The symbols move the states like this.
!: duf->sud, vaf->ton, taz->mep, lam->buv, ref->toz, pif->zut, dif->sif, rov->rup, kaz->vap, rog->biv, vuf->tum, neb->pom, sir->sil, zaf->dof, von->tuf, zol->kad, rek->mup, faf->zal, mem->tek, ged->gen, vas->des, suv->mub, duk->sed, gur->gog, tuv->fir, fup->puz, fam->pur, mon->sef, sed->duk, ked->zek, vib->dol, mep->taz, pur->fam, pip->mip, vun->kez, nam->boz, tek->mem, gub->gez, mok->pum, toz->ref, gog->gur, zut->pif, pum->mok, siv->sar, tuf->von, ril->kol, sil->sir, mip->pip, kol->ril, sar->siv, rem->tel, kek->tiz, lun->kas, led->per, tid->gek, gez->gub, fab->tor, dud->zif, zib->mag, vap->kaz, tep->kuz, ber->zuz, ges->daz, puz->fup, nev->tuz, rer->luf, viz->lar, sef->mon, ful->nem, zis->zoz, zuz->ber, pok->niz, nem->ful, ton->vaf, tel->rem, tiz->kek, biv->rog, tum->vuf, tiv->fot, mag->zib, fir->tuv, des->vas, sif->dif, per->led, bar->vum, boz->nam, pom->neb, kas->lun, muz->lev, zal->faf, geg->kur, gek->tid, kez->vun, mup->rek, buv->lam, poz->tur, niz->pok, tuz->nev, rup->rov, peb->tet, zek->ked, daz->ges, gel->zop, tor->fab, kup->zab, luf->rer, zop->gel, gim->vid, vum->bar, lev->muz, dof->zaf, kur->geg, lar->viz, dol->vib, zoz->zis, fot->tiv, gen->ged, mub->suv, zab->kup, kuz->tep, tet->peb, vid->gim, kad->zol, sud->duf, gon->bir, zif->dud, tur->poz, bir->gon
~: duf->geg, vaf->tuf, taz->ful, lam->kad, ref->kaz, pif->gub, dif->daz, rov->suv, kaz->ref, rog->lun, vuf->tiv, neb->fir, sir->bir, zaf->zek, von->ton, zol->buv, rek->lar, faf->kez, mem->siv, ged->dol, vas->rer, suv->rov, duk->puz, gur->pur, tuv->pom, fup->sed, fam->gog, mon->nam, sed->fup, ked->dof, vib->gen, mep->nem, pur->gur, pip->vum, vun->zal, nam->mon, tek->sar, gub->pif, mok->peb, toz->vap, gog->fam, zut->gez, pum->tet, siv->mem, tuf->vaf, ril->niz, sil->gon, mip->bar, kol->pok, sar->tek, rem->per, kek->kuz, lun->rog, led->tel, tid->zoz, gez->zut, fab->kup, dud->tuz, zib->zop, vap->toz, tep->tiz, ber->tur, ges->sif, puz->duk, nev->zif, rer->vas, viz->mup, sef->boz, ful->taz, zis->gek, zuz->poz, pok->kol, nem->mep, ton->von, tel->led, tiz->tep, biv->kas, tum->fot, tiv->vuf, mag->gel, fir->neb, des->luf, sif->ges, per->rem, bar->mip, boz->sef, pom->tuv, kas->biv, muz->gim, zal->vun, geg->duf, gek->zis, kez->faf, mup->viz, buv->zol, poz->zuz, niz->ril, tuz->dud, rup->mub, peb->mok, zek->zaf, daz->dif, gel->mag, tor->zab, kup->fab, luf->des, zop->zib, gim->muz, vum->pip, lev->vid, dof->ked, kur->sud, lar->rek, dol->ged, zoz->tid, fot->tum, gen->vib, mub->rup, zab->tor, kuz->kek, tet->pum, vid->lev, kad->lam, sud->kur, gon->sil, zif->nev, tur->ber, bir->sir
^: duf->pur, vaf->gel, taz->buv, lam->mep, ref->suv, pif->nam, dif->gen, rov->kaz, kaz->rov, rog->bir, vuf->tep, neb->pum, sir->lun, zaf->muz, von->zib, zol->ful, rek->fup, faf->poz, mem->mip, ged->sif, vas->gek, suv->ref, duk->viz, gur->geg, tuv->peb, fup->rek, fam->sud, mon->gub, sed->lar, ked->vid, vib->daz, mep->lam, pur->duf, pip->tek, vun->ber, nam->pif, tek->pip, gub->mon, mok->pom, toz->mub, gog->kur, zut->boz, pum->neb, siv->bar, tuf->mag, ril->led, sil->kas, mip->mem, kol->per, sar->vum, rem->pok, kek->fot, lun->sir, led->ril, tid->des, gez->sef, fab->tuz, dud->kup, zib->von, vap->rup, tep->vuf, ber->vun, ges->dol, puz->mup, nev->tor, rer->zis, viz->duk, sef->gez, ful->zol, zis->rer, zuz->kez, pok->rem, nem->kad, ton->zop, tel->niz, tiz->tiv, biv->gon, tum->kuz, tiv->tiz, mag->tuf, fir->tet, des->tid, sif->ged, per->kol, bar->siv, boz->zut, pom->mok, kas->sil, muz->zaf, zal->tur, geg->gur, gek->vas, kez->zuz, mup->puz, buv->taz, poz->faf, niz->tel, tuz->fab, rup->vap, peb->tuv, zek->gim, daz->vib, gel->vaf, tor->nev, kup->dud, luf->zoz, zop->ton, gim->zek, vum->sar, lev->dof, dof->lev, kur->gog, lar->sed, dol->ges, zoz->luf, fot->kek, gen->dif, mub->toz, zab->zif, kuz->tum, tet->fir, vid->ked, kad->nem, sud->fam, gon->biv, zif->zab, tur->zal, bir->rog
$: duf->mem, vaf->mok, taz->rem, lam->niz, ref->fup, pif->vas, dif->sil, rov->lar, kaz->sed, rog->dol, vuf->tur, neb->zop, sir->sif, zaf->kup, von->tet, zol->kol, rek->suv, faf->kuz, mem->duf, ged->lun, vas->pif, suv->rek, duk->vap, gur->bar, tuv->mag, fup->ref, fam->pip, mon->zis, sed->kaz, ked->tor, vib->biv, mep->tel, pur->mip, pip->fam, vun->tiz, nam->gek, tek->sud, gub->rer, mok->vaf, toz->puz, gog->vum, zut->des, pum->ton, siv->geg, tuf->peb, ril->kad, sil->dif, mip->pur, kol->zol, sar->kur, rem->taz, kek->kez, lun->ged, led->nem, tid->boz, gez->luf, fab->zek, dud->muz, zib->fir, vap->duk, tep->zal, ber->tiv, ges->bir, puz->toz, nev->vid, rer->gub, viz->rup, sef->zoz, ful->per, zis->mon, zuz->fot, pok->buv, nem->led, ton->pum, tel->mep, tiz->vun, biv->vib, tum->poz, tiv->ber, mag->tuv, fir->zib, des->zut, sif->sir, per->ful, bar->gur, boz->tid, pom->gel, kas->gen, muz->dud, zal->tep, geg->siv, gek->nam, kez->kek, mup->mub, buv->pok, poz->tum, niz->lam, tuz->gim, rup->viz, peb->tuf, zek->fab, daz->gon, gel->pom, tor->ked, kup->zaf, luf->gez, zop->neb, gim->tuz, vum->gog, lev->zif, dof->zab, kur->sar, lar->rov, dol->rog, zoz->sef, fot->zuz, gen->kas, mub->mup, zab->dof, kuz->faf, tet->von, vid->nev, kad->ril, sud->tek, gon->daz, zif->lev, tur->vuf, bir->ges
*: duf->dol, vaf->tel, taz->pum, lam->pom, ref->muz, pif->kek, dif->gog, rov->zek, kaz->gim, rog->mem, vuf->sef, neb->buv, sir->bar, zaf->suv, von->per, zol->fir, rek->kup, faf->rer, mem->rog, ged->geg, vas->kez, suv->zaf, duk->nev, gur->sif, tuv->kad, fup->dud, fam->daz, mon->tum, sed->tuz, ked->rup, vib->sud, mep->mok, pur->ges, pip->gon, vun->des, nam->fot, tek->biv, gub->kuz, mok->mep, toz->lev, gog->dif, zut->tiz, pum->taz, siv->lun, tuf->led, ril->mag, sil->vum, mip->bir, kol->zib, sar->kas, rem->ton, kek->pif, lun->siv, led->tuf, tid->ber, gez->tep, fab->lar, dud->fup, zib->kol, vap->vid, tep->gez, ber->tid, ges->pur, puz->zif, nev->duk, rer->faf, viz->tor, sef->vuf, ful->tet, zis->poz, zuz->gek, pok->zop, nem->peb, ton->rem, tel->vaf, tiz->zut, biv->tek, tum->mon, tiv->boz, mag->ril, fir->zol, des->vun, sif->gur, per->von, bar->sir, boz->tiv, pom->lam, kas->sar, muz->ref, zal->luf, geg->ged, gek->zuz, kez->vas, mup->zab, buv->neb, poz->zis, niz->gel, tuz->sed, rup->ked, peb->nem, zek->rov, daz->fam, gel->niz, tor->viz, kup->rek, luf->zal, zop->pok, gim->kaz, vum->sil, lev->toz, dof->mub, kur->gen, lar->fab, dol->duf, zoz->tur, fot->nam, gen->kur, mub->dof, zab->mup, kuz->gub, tet->ful, vid->vap, kad->tuv, sud->vib, gon->pip, zif->puz, tur->zoz, bir->mip
&: duf->faf, vaf->zaf, taz->mup, lam->fup, ref->niz, pif->lun, dif->tid, rov->led, kaz->ril, rog->gub, vuf->pip, neb->zif, sir->nam, zaf->vaf, von->ked, zol->duk, rek->mep, faf->duf, mem->kuz, ged->vas, vas->ged, suv->tel, duk->zol, gur->zuz, tuv->tuz, fup->lam, fam->tur, mon->bir, sed->kad, ked->von, vib->luf, mep->rek, pur->poz, pip->vuf, vun->kur, nam->sir, tek->tep, gub->rog, mok->kup, toz->pok, gog->ber, zut->kas, pum->zab, siv->kek, tuf->zek, ril->kaz, sil->boz, mip->tum, kol->vap, sar->tiz, rem->mub, kek->siv, lun->pif, led->rov, tid->dif, gez->biv, fab->peb, dud->pom, zib->vid, vap->kol, tep->tek, ber->gog, ges->zis, puz->buv, nev->fir, rer->dol, viz->ful, sef->gon, ful->viz, zis->ges, zuz->gur, pok->toz, nem->lar, ton->dof, tel->suv, tiz->sar, biv->gez, tum->mip, tiv->vum, mag->gim, fir->nev, des->gen, sif->gek, per->rup, bar->fot, boz->sil, pom->dud, kas->zut, muz->gel, zal->sud, geg->kez, gek->sif, kez->geg, mup->taz, buv->puz, poz->pur, niz->ref, tuz->tuv, rup->per, peb->fab, zek->tuf, daz->zoz, gel->muz, tor->tet, kup->mok, luf->vib, zop->lev, gim->mag, vum->tiv, lev->zop, dof->ton, kur->vun, lar->nem, dol->rer, zoz->daz, fot->bar, gen->des, mub->rem, zab->pum, kuz->mem, tet->tor, vid->zib, kad->sed, sud->zal, gon->sef, zif->neb, tur->fam, bir->mon
§: duf->vid, vaf->ber, taz->nam, lam->zut, ref->gen, pif->buv, dif->suv, rov->daz, kaz->vib, rog->duk, vuf->peb, neb->kek, sir->mup, zaf->gog, von->poz, zol->gub, rek->sil, faf->zib, mem->nev, ged->toz, vas->pok, suv->dif, duk->rog, gur->dof, tuv->tep, fup->kas, fam->zek, mon->ful, sed->biv, ked->pur, vib->kaz, mep->boz, pur->ked, pip->fab, vun->gel, nam->taz, tek->tuz, gub->zol, mok->tiv, toz->ged, gog->zaf, zut->lam, pum->fot, siv->zif, tuf->tur, ril->luf, sil->rek, mip->tor, kol->rer, sar->dud, rem->gek, kek->neb, lun->puz, led->zoz, tid->tel, gez->kad, fab->pip, dud->sar, zib->faf, vap->dol, tep->tuv, ber->vaf, ges->rup, puz->lun, nev->mem, rer->kol, viz->bir, sef->nem, ful->mon, zis->per, zuz->ton, pok->vas, nem->sef, ton->zuz, tel->tid, tiz->pom, biv->sed, tum->tet, tiv->mok, mag->zal, fir->kuz, des->niz, sif->mub, per->zis, bar->zab, boz->mep, pom->tiz, kas->fup, muz->kur, zal->mag, geg->lev, gek->rem, kez->zop, mup->sir, buv->pif, poz->von, niz->des, tuz->tek, rup->ges, peb->vuf, zek->fam, daz->rov, gel->vun, tor->mip, kup->vum, luf->ril, zop->kez, gim->sud, vum->kup, lev->geg, dof->gur, kur->muz, lar->gon, dol->vap, zoz->led, fot->pum, gen->ref, mub->sif, zab->bar, kuz->fir, tet->tum, vid->duf, kad->gez, sud->gim, gon->lar, zif->siv, tur->tuf, bir->viz

The rows follow the links: the fewer symbols apart two states are, the more alike their rows tend to be.

Each row is also shifted at random along 7 hidden directions that mean nothing.

Some states, each with a row of numbers:
pum:  23    1   -4    4   13   -8  -15   57   -3   21  -21  -26   -2    8   -6   11   -9   37   20   21    8   -4   32   15   -7   32  -13   31   23   10  -40  -34   12   16  -27    7  -15   19   -1   58    4    5   25  -43  -20  -24   27  -18   -8  -12   51    6  -18   12    1   17  -21   -3   20   29   13   -7   13   29   17
tuf:  70  -13   24   11   -3   -2   -1  -13  -13   30  -30  -20   14    2   36   -3    8    7   34   23  -21   -3  -33  -14   29    4    4   35    9   -9  -38  -39   39   -4  -25   -6  -13  -13   19   -3   20  -20    4   20  -14  -39   13   -6   63  -12  -24  -15   20  -17  -44    5  -12   25   -6   11  -41   38   35   17   15
kad:  67   -5   42  -11    9    3  -47  -25   12   10  -19  -52   16    1  -18   16   10   40  -11    5  -28    2    3   39    4  -24  -20    3   15   -3    1    2   27  -19    7   25   26   20   32   38   32  -48    6  -11  -38    3  -14   22   51   14   21   33   11  -17  -19    9   -8   23  -62   31  -25  -38    8   20   26
ton: -11   -7   12   51  -24  -54  -26   31  -34   -9  -32    8   19   10   54    3    8  -17    9  -11   25    1   17   -5    3   15    4    6   25   13   -5  -13   21  -20  -21  -17  -23    4   33   19    2  -11   22  -31  -39  -10   26  -43    0  -24   25  -15    5    4  -10    1   -9    4   -4   -8    7    6   45   10   30
viz:  53   38   51   -5  -59  -21   22   26   -7   -4   -6    7  -44  -13  -40  -29  -20  -32  -31   26   23  -33    4   20    0  -55   18  -21   10   22    0    1  -71   -6  -35    2  -10    9    1  -44   21   25  -22   39  -13   12  -10  -51  -58    7  -46  -22   26    5    2  -19   35   14  -21    0   19   -1   -9    7  -36
zol: -10   26   25  -10  -19    0  -28   15  -35  -36   31  -21  -33  -41  -29  -30   -7   22  -10   54   22   -8  -12   18  -19   22  -13    8   44  -19    8    6  -21  -31   12   -5   -7   14   -9  -10    1    5   -9   20   12   33   -7    1  -16   20  -19   42  -10   14   -8   -3   32   22    3   26  -14   21  -18   11  -11
mag: -43  -20   25    2   -1   21  -42   -9   25  -19   -7  -35   27  -20  -28   39   -2  -15    9   -8  -32  -15   16   28   11   39   -8   -5    5  -25   12   31   17  -30    8   -9  -17   34   31   38   -9  -16    0  -57  -27  -16   -1    8   70  -32   32   12   -1  -16  -13    9   -7   18  -20   26  -24   35   17   69   59
led:  76   10   12  -14    1   33  -19    6   17  -43   39   -2   -2  -28   21  -20    7  -37  -21  -10    8  -20  -33   -8  -33  -18   23   36   49   -4   35   42   11   -8  -12  -18   -5    0    4   -2    9  -10  -23   14   11  -32  -29  -25   31  -24   22   28    4   12   19  -24   11    9    4   28  -27   32  -29  -16  -11
dif: -109     8    17    12   -38    -3    23   -45    17    -4    51    54    23    25    48   -20    24   -73   -44   -20     5   -19   -17   -18     7   -43    40   -16    -2    19    27    36    -2   -15    12   -44    24   -30     9   -15   -16   -15   -19    18   -18    -3   -18   -14     0     2    10   -39     9    -4    30     6    18   -28    -9   -33    11   -10   -21   -57   -22
vib:  46   -3   34  -47    4  -27   21  -42  -21    9  -26  -43    2   23  -31    9    2    7  -24  -13  -38    3  -30   19   58  -63   -1  -64  -48   27   11   -2  -10    7   -2   32   30  -12   38   -5   20  -69  -18  -26   26  -13  -10   18   17    2  -11  -37   53  -61  -25  -19   24   41  -74    9  -13  -53   62    2    7
siv:  -3    3  -20   13  -10  -22   22   -8   -4   11   14   37  -19    7  -13  -10  -22  -22   45  -20   27   -1   30    6   18   10  -36  -12  -29   -6   10  -11  -19   12   -1    1  -17  -17   -3  -18  -21   45  -12   -1   24   43   55   19  -48   21   -2  -13  -32   20    5   -7   23  -23   44  -36   22   -8  -27  -40    7
tiv:   1  -20  -35    0   26  -13   18   43   17   11  -76  -17   28   27   23   -5    6  -10   46  -50   14   -5   22   15   -1    8  -26   10   17   10  -10   19  -12   12  -27   17  -25   27   -6   14    3  -19  -31  -70    8  -12   23  -21  -29   11   58  -21   45    6   22    9   19  -37   25   28   19  -52   18  -21  -18
gel: -71  -21    5    4   -4    7   -8  -28  -43   16  -24   -8    7  -11   20   -5   34   14   33   39   -5   28  -14  -11   -6   -5  -16  -12   31  -29  -62  -19   34    1  -13    5  -36   -5   -3   -5   -4   15    2    8   19  -24   35   29   33    5  -69   -6  -25    7  -30   14  -19  -13    4   -2  -16   24    1   31    2
rek:  57    9   -3    6   -6   15  -23  -17   18   33   57    5   19   22   18   -1   11  -10  -28   21   -5   24   29   -4  -11  -21   37   15   -4   17  -26   31   13   12   14  -17   22   -2   13   31   20   27   10   26  -24    2  -12    6   13   29   17   22  -33   -1   39   19  -44   18  -25    2    0    7  -33  -19   18
mub:  31   11  -15  -19  -12   11  -12   48  -53   -8   19   12  -11  -16   57   -2   17   11  -16   17   10   17   13  -23  -34  -18   30  -23  -10   36  -33    5  -15   -1   -4   -1    5   -8   -9   -4    4   13    5   12   17    1  -10  -44  -42  -19   14    9  -18  -40   35  -13  -12   -8   13  -10   20   -3    1  -12  -14
kas:  87   30    8  -34   40   11  -16  -52    9   38   72   -9   -7    5   -5  -39  -11    9  -12    8   12   29   -5   28   19  -40  -21  -12  -21    9   -9  -17    8   46   -7   28   13  -40   -9   25   15   73  -37   41   45   32   30   65   19   11  -43    7  -31   17   -9    1   -5   44  -21   -1  -41  -36   -9  -16   -6
kuz: -81    0   32    5    7  -40  -19   19   10   21   -6   -7    1    0  -24   16  -48    0   12  -15   28   -2    1   14   41   36  -43    6    5  -15   14  -16   -5    2   18   11   22   -8   59   22    7  -17  -10  -20  -27   10   21   34   -8   -2   44  -21   15   -1  -11   -1   40   36  -14   10   -9    4   38   23   59
gen: -22   18   63   -3   -6   32  -33  -54   13   11   70   -1   -2   -1   -3  -42   -3  -51  -34  -49  -12   -7   18   13   59  -66    9   -3  -31   44   49   30  -15   25  -13  -10    6  -45   32   12    6   55  -35   -4   11    9   15   13    5  -14   -4    0  -28  -19    9  -36    4   28  -31   18  -21  -47   21   -1    3
pom: -26   -7  -30   48   24   -7  -25   -9   -8    1  -21   31    8    6  -10  -13   13  -20   55   15    6    0   26    7  -14    8   10   24   28  -44  -35   -2   38  -12  -25  -22  -21   18  -24   12   17   40  -15   26  -31   -1   34   27   15   26  -30    4  -35   37  -24   21   -8  -35    8    3   -2   19  -20    4  -16
sil:  24   14   22  -56   -6   -3   71  -34   -4   18    7  -20   -9   -6  -24  -33   13   24  -19   13   11   -2  -28    3   13  -55   -6  -32  -21   24   -5   -3  -33   47  -49   26  -20  -20  -17  -40   16   50   -8   23   52    9   20   21  -23   16  -82  -24   25   10  -14    7   13   23   -5  -19  -13  -53  -26   -9  -83
mup: 129   31    9   19   -4  -22   10   27    5  -10   -5    9   16   30   13   -4   22    4  -13   -2   25  -16   21   19  -10  -11   25    0   10   22    1   24  -17   16   18  -24   24   12   -7   12   13   -5   32  -23  -23   13   -7  -36  -14   10   18   10   -2   -3   23   14    2  -10  -19   -6   25  -22   -7  -29  -29
vid: -55   18   23    5  -19  -13    9  -10  -21    8  -21   19  -15  -20  -26   30  -12   26  -15   34  -15  -20  -14  -20   27    5  -12  -29  -40   -1  -26  -23   -5   -6  -51   -2    7    8    3  -19   -2   14   45   14   -3  -13   21    4   12   20  -65  -18  -25  -33  -33    1   -4   23  -24  -25  -24   44   40   45    7
vun: -38  -27    1    0   16   -8   -7    0    1   -1  -39  -26   39   29    2   -2    4   -9   43  -41    5   25    6   18   27    3  -26   -7  -10   -5   -4  -16   37   -3   -3   19  -18  -12   18   18    2  -19  -22  -19   24  -17   31   30   13   -7    4  -18   25  -11  -26   -6    2  -28   -2   18  -13  -32   40   -6   15
vuf:  73  -51  -27  -15   26  -27   12  -16   34   27  -61  -45   15   38   18   49    1   25    9  -46   -9   11  -25   16   28   34  -37   24   21  -28  -11  -20   42   11   13   32   18   11   11   59   27  -48   -3  -34  -14   -5   -7   31   32    5   62  -13   38   11    4   50   -9   22   -4    2  -14    7   29   -7   13
gim: -30  -12  -52   51    2   21  -27    1  -27   19    8   57  -21  -23    5   29   -6  -27   12    8  -14   14    3  -23  -19  -19   23   -4  -39  -34  -31   -8   25  -34  -20   -4  -17   -2  -13    4  -17   -9  -17   61  -14  -23  -46   29   -7   24  -11  -16  -22  -21  -12    2  -42  -23   17  -22  -10   58    0    9   32
ril:  17   -1   49   -7  -21   28  -33  -14  -36  -20  -15   -6  -19  -12  -15  -18    6  -18   -2    2   -2    2  -34    0   -5  -46   16   -5   -1   -4    2  -10   30  -35   -3    5    0   11   19    0   20  -47  -28   44    4  -23   -3   15   32   14  -26    3   33  -27  -41  -28   15   21  -52   10  -36  -17   22    9   11
zek:  28   -7   -6   26   -5   19    3  -10   35   -1  -10   10   31   -6   -6   37    4  -21   -9  -14  -14   -9    4  -17   -1    4   25   12  -10  -19    3   25    0   -8   -8  -27  -21    0   -2   -1  -13   15   23   10  -16  -43  -28  -23   31  -22    9  -30    0  -19    7   19  -40  -16   -4   -7   -4   43   -3   29   19
gog: -49   -4  -11   23    8   -2    6    3   33   24   13   32   45   34   19   -3  -18  -63    1  -47   -6   -8   22  -16   34  -10   22   18   -8   11   18   33    8    3   -1  -11   10  -17   14   41  -13   11    1  -29  -21  -10  -10  -12   -3  -28   51  -52    4  -13   53    3  -22  -12   -3   -7    3   21    5  -27   43
gon: 169  -39  -57  -51   27   16   37   12   15   38  -19  -29  -35    8   -5   14    0   65   -2    4   -9   43  -58    7   -8  -45  -23  -20  -25    2  -51  -35   -3   11  -19   78    6    6  -37   -5   20  -35  -20   10   61  -18  -60   16  -42   15   15   -7   58  -23   17   23    9   17   20   10   13  -56    6  -17  -26
sud:  28  -28  -34  -21   33   16   39  -28   10    2  -38  -11    4  -17   -3   38   10   -1   21  -28  -42   16  -30  -31   -3    4  -13  -23  -31  -29    7  -24  -13  -21   -5   18  -19  -20  -36  -45  -14   -3  -26   -2   38  -19  -10   43   21  -21  -42  -19   10  -14  -17  -20   -9  -19   31  -44  -12   14  -15    2  -22
tuv: -69  -33  -29  -29   27   16  -33  -12  -18   42   -6  -70    5  -31  -41   50  -11   94   13   52  -26   13  -28   27  -27   31  -44  -25   18  -60  -69  -41    8   13  -10   65  -24   41  -38   27    5   33    2   -5   51   -1  -11   30   41   -9  -21   28  -39    8  -25   39  -52   36   17   15  -29   28  -17   63    1
muz:  37   20   28   20   -4    7  -26  -35    4    8   -2   19   17   -8   -9  -12   13  -10   15   17   -8  -20   21   -4    9  -17    4  -22  -37   -3   -6    4   16   19  -29   -9  -26  -34   -4  -18    1   62    4   19    0  -15   52   22   55    2  -74  -11  -43  -18  -42  -15  -18    6  -22   -6  -16   13   21   33    3
mon: 133    8   67  -71  -12  -48   67  -11  -22   -9  -38  -42  -45    1    6  -30    2   57   14   32   15   -7  -78    6   24  -41  -57   -4   15   20  -18  -74   -9   30  -37   12    8  -20    7  -53   49  -28   -1   51   41    7   33   20   20   15  -71  -10   77   40  -63  -21   54   60  -28  -15  -27  -48   28  -18  -84
sif:  53   20   26  -64   42    3    7  -43   20   22   21   -8   25   27   27    0   11   30  -53  -16   18   30    3  -20   33    5  -16  -17  -26   55    2   -2    7   68   25   -4   49  -36   17    3   11   18   46  -30   14    9   16   -4   56  -17  -10   18  -24  -14   15    1   -7   34  -20  -10  -11  -35   10  -16  -12
tur: -46  -20   44  -58  -38   -9   29  -35   50  -57  -18  -38   39   -9   -3   21  -16  -20    3  -44   -7  -62   -3    8   20   17  -16   14   25   -5   58   45   -6   14   -2  -20  -10   15   19  -15  -14    6  -12  -80    6  -21   15  -26   31  -57   24  -31   59    6   -5  -12   39    8    4  -19  -11    6    7   35    7
kup:  41   10   18   80  -47  -56   43  -24    3    5  -68   75   75   58    5    4   29  -58    5  -16   30  -25   28  -14   14  -23   28    6  -29    8   -8   13   21  -23  -35  -78    6   33   -6  -15   38  -45   24   29  -77  -18   31    1    7   37  -68  -72   34    6  -16    2    8  -51  -40  -75   14   11   11  -35  -57
tep:  26   -2   -2   17   -6   -1   16  -29   55  -28  -43  -11   41   10  -29   30    4  -39    8  -54    2  -28    7    6   -2   40  -34   38   34  -45   71   31    4  -31   45  -11    5   16  -19   -6   -1  -34  -24  -50  -30   11   31   22   14  -14   50   -1   30   52    3   -4   56  -21   13   -4   11    9  -22    1    6

From each start, follow one symbol. Which state do you reach?
Answers are names.
new walk
 87    2   11   34  -20    9  -31   33   15   -8   12   -5    0  -16   26  -41   -6  -35  -17   -6   27  -13  -17    4  -23  -31   30   60   36    6   22   28    4  -27    4  -24    5   22    3   14   31  -23  -44   33  -43   -5  -37  -22   -8   13   53    8   20   19   12   22   28   10  -14   41   -6    2  -20  -19   15
$: led
new walk
-67    3   24   -4   -1   -2  -10  -15    2    9   50   15  -24  -24  -16   20  -54   -9   -1    3   -4    6   -5  -37   34   27  -15    6  -37    0   35   -8  -25    7    8   12  -10  -28   21   -8  -31   65   -5   19   15    1   -3   16    0  -33  -13  -10  -18   19   -2  -20    6   40   22   -1  -22   44    9   36   50
$: mem
new walk
-50  -33  -52  -16   22   36  -13  -10  -12    1   31  -34   12   11   23  -18   22   -1   -4  -31  -15   37   -4   14  -23   -3    6   10   15  -17    4   26   28    1   44   14    4   -2   -8   21   -8  -24  -37  -28   36    2  -18   39    1   -8   39   35  -25  -18   27   10  -23  -19   14   18   12  -23  -38  -25    8
&: gen
new walk
-21   39   12   45   -4   22  -41  -10  -18   -9   83   60  -14  -19    3  -27   -1  -24  -27   12    7    7   35  -12  -11  -15   32   -6  -24   19   14   19   -3    0   17  -28   11  -13  -13  -35  -12   33    8   59  -12    8    2  -16  -11    0  -29   23  -53  -17   21  -32    3    2   -1   -3    4   26  -26  -19   -3
~: vap
new walk
-93   -2  -53   27   33  -13    1   32   -6   -3  -11   15  -26   11   -8    9  -25   16   37   -1   10    4   25    6  -18   38  -37   16    7  -17    3  -25   -8    3    5   15  -16    5  -18   -7  -15   32  -12  -18   13   29   10   24  -46   24   31   14  -30   17   15    6    0  -15   27   14   26  -20   -6  -14   21
$: kez
new walk
 31   -9  -17   38  -17   -1  -20   20   18   -5  -49    2    1   10  -11  -10  -26  -33   18   -1   10  -14   -5    1   -5  -13   -8   44   21   -9    3   -9   22  -17  -35  -32  -25   25   22   25   36  -18  -19   26  -51  -46  -17  -25   -8   27   34  -24   30   12    3    2    7  -16   -9   23   -8   16   26   19   19
~: mok
new walk
 76    9   25   -5    7    5    6   23  -28  -43   29    1  -20  -28   34   -4   19   17  -12   24   -2   10  -41   -3    0    0   -1   16   34   10   -4   -8   16   -5   12  -31    9  -13    6   -8  -11  -28   19   49   22   -1  -20  -14   17  -22  -15   26    8    5   -9  -12    8    2   11    5  -30   22   -1  -10  -16
$: ful
new walk
 40    8   37  -24   -3  -28   26  -29   16   25   -7  -12  -13   -9  -38   11  -56   38   -9   20   18  -20   -2  -25   53   30  -36    2  -24   10  -16  -40  -30   25  -51    5   18  -25   39    6   18   54   23   13   -3   29   10   12    0   -9  -31  -34    5   35  -17   11   12   71    6  -23  -17   20   25   15  -14
~: bar
new walk
 61   -6   -2   -9   40  -25   25   45   -3    2  -47   16    2   32   49  -18    3   -4   48  -45   21   12    4   -1   26   30  -14   19   20   37   10  -25   16   17   -8    1  -10  -30    4   -3   -2  -25   -7  -34   10   -1   36  -23   -9  -12   45  -12   24  -21   -4  -32   12  -30   22   -2    5  -26   50   -2   12
&: gur
new walk
-18   22   -4    9   14   17    0   14  -22  -22   27   31  -55  -28  -26  -26  -11  -55  -18  -27    3    7    1  -12    1  -14   -2  -17  -54   31   45    2  -29   -3   10   15   10  -16    9  -22  -16   10  -18   23   23    3  -37  -16  -55    6   19    3   24  -13   31  -38   38    6   -4   18    4  -15   34  -11   26
&: rer
new walk
-52   11   53   30  -43  -43   13   -1  -26  -18  -51   44    4   17   33  -34   -5  -70   36   -9   22  -28    3   -4   38    4   -3   -9   -4   24   52  -16   13   -3    8  -39  -23  -26   27  -34   -7   -7  -23   -6  -17   22   62   -5  -24    3  -34  -19   22   11  -29  -48   36  -24    1  -20    5   -1   29  -16    5
§: zop
new walk
-57   15   29   12    3  -19   16    2  -17  -31  -24   19  -21  -29  -25   -4  -17  -17   29    4    8  -23  -29  -29   31    5  -38   22   -7   -2   36  -33  -28    3  -20    5  -19  -22    9  -64  -11   19   -9    8   15    4   26    8   -7   -5  -46   -8   18   11  -32  -45   43   -2   15   10  -16   11   28   12  -21
§: zib
new walk
-35   25   12   -2    2  -19   19   -7  -23   16   15   33   -9   -6   23  -16   17  -15  -20  -19    2   28   -6   -4    8  -22   13  -38  -46   12   14   -8    0    8   27   10   26  -44   22  -22    0  -10   -7   13   32   27    5   17  -37   14  -23    0   -1  -25   14  -16   11    2   -8  -22   32  -34    7  -32    4
*: geg
